Below is a small trained network, with its code and all its weights. Each question gives an input and a class and asks what happens when units are switched off, that is, made to give their printed mean instead of their output.

import numpy as np


def w(rows, s, z=0):
    codes = np.array(rows[::2]) - 128.0
    scale = np.full(codes.shape[1], s)
    scale[-1] = z or s
    return codes * scale


def f(y):
    return np.maximum(y, 0)


def log_softmax(a):
    a = a - a.max(-1, keepdims=True)
    return a - np.log(np.exp(a).sum(-1, keepdims=True))


def net(x, mask):
    res = np.array(x, float).reshape(1, 7) / 4 @ E
    y = f(res @ A[0][:, :-1].T + A[0][:, -1])
    res = res + np.where(mask, y, B[0][:, -1]) @ B[0][:, :-1]
    return log_softmax(res[-1] @ U[:, :-1].T + U[:, -1])


A, B = {}, {}
E = w([
[97,15,219,191],'x0',
[227,105,23,140],'x1',
[132,77,135,18],'x2',
[165,3,179,61],'x3',
[131,157,205,73],'x4',
[135,28,24,218],'x5',
[82,199,134,150],'x6',
],0.0065)
A[0] = w([
[68,96,254,24,178],'neuron 0',
[60,92,139,161,18],'neuron 1',
[17,161,130,218,253],'neuron 2',
[19,83,93,82,236],'neuron 3',
[174,122,135,142,199],'neuron 4',
[208,32,94,96,212],'neuron 5',
[195,76,104,16,228],'neuron 6',
[116,91,215,79,68],'neuron 7',
[195,168,106,11,150],'neuron 8',
[96,158,31,136,118],'neuron 9',
[128,184,28,161,134],'neuron 10',
[242,62,164,94,222],'neuron 11',
[103,147,150,147,29],'neuron 12',
],0.0096,0.0064)
B[0] = w([
[142,113,231,194,249],'neuron 0',
[66,34,184,64,138],'neuron 1',
[178,166,240,100,236],'neuron 2',
[254,62,222,124,195],'neuron 3',
[124,135,171,170,173],'neuron 4',
[173,27,157,106,236],'neuron 5',
[166,43,176,104,239],'neuron 6',
[120,56,152,223,175],'neuron 7',
[230,139,176,22,207],'neuron 8',
[144,133,138,212,183],'neuron 9',
[85,113,123,229,205],'neuron 10',
[89,45,176,141,230],'neuron 11',
[69,184,206,82,132],'neuron 12',
],0.0086,0.011)
U = w([
[83,132,172,216,181],'0',
[27,171,3,78,2],'1',
[165,111,181,8,238],'2',
[117,174,134,78,11],'3',
[66,186,25,32,2],'4',
[127,16,96,141,97],'5',
[162,186,114,107,110],'6',
[123,110,146,137,32],'7',
],0.011,0.0082)

Each question gives the input, the list of numbers given to net, and the class t.
The units are the neurons (one row each of A and B). Each row of codes is followed by its name. A weight is (code - 128) times the scale printed after its matrix; where a second scale follows, it is the last column's (A, B and U).
mask holds one flag per neuron, in row order. A switched-off neuron (its flag False) gives its mean, the last column of its row in B, instead of its output. The means were averaged over made-up inputs and are rounded, as every weight is.
A unit's drop is (log p(t) with every unit on - log p(t) with that unit switched off) / (log p(t) with every unit on - log p(t) with every unit switched off).
The circuit of an input: a set's keep is (log p(t) with only the set's units on - log p(t) with every unit switched off) / (log p(t) with every unit on - log p(t) with every unit switched off). Starting from the 12 units with the biggest drops (on a tie, the unit counted first), units are removed one at a time, each time the one whose removal leaves the highest keep (on an exact tie, the one counted first), for as long as the keep stays at least 0.8.
units of the circuit, in order: the units of the circuit, biggest drop first
k most important neurons: the k neurons with the biggest drops, biggest first
drop when u is switched off: that unit's drop, to one decimal
input [8,0,4,4,4,-5,-2], class 5: units of the circuit, in order : neuron 7
input [2,0,-3,4,4,-2,-1], class 0: units of the circuit, in order : neuron 8; neuron 0
input [-3,1,4,-8,-1,5,-3], class 0: units of the circuit, in order : neuron 10; neuron 9
input [5,-2,7,4,-5,-3,-1], class 5: units of the circuit, in order : neuron 7; neuron 2
input [7,2,7,5,-8,-8,2], class 5: units of the circuit, in order : neuron 7; neuron 2
input [5,-4,-5,6,1,-1,-3], class 0: 2 most important neurons : neuron 0; neuron 8
input [3,-8,4,1,-1,-5,-2], class 0: 2 most important neurons : neuron 0; neuron 7
input [6,-6,0,7,0,-3,5], class 0: 2 most important neurons : neuron 0; neuron 7
input [-7,0,3,-6,4,5,-6], class 5: 3 most important neurons : neuron 10; neuron 2; neuron 9
input [3,-4,3,-2,1,5,6], class 2: 2 most important neurons : neuron 10; neuron 2
input [7,5,7,-3,6,2,0], class 5: 3 most important neurons : neuron 2; neuron 8; neuron 11
input [-8,2,4,-3,-8,1,-7], class 5: 2 most important neurons : neuron 10; neuron 2
input [2,-4,-5,2,-4,-4,-6], class 0: 2 most important neurons : neuron 8; neuron 6
input [5,3,-6,2,3,-7,4], class 0: units of the circuit, in order : neuron 8
input [7,-4,7,-7,0,-6,2], class 0: 3 most important neurons : neuron 0; neuron 8; neuron 7
input [3,-1,-4,5,1,-4,6], class 0: drop when neuron 9 is switched off : 0.0
input [4,-1,-1,2,-7,-8,5], class 0: drop when neuron 0 is switched off : 0.3
input [-8,-2,-2,-4,-5,-7,-3], class 6: drop when neuron 5 is switched off : 0.2
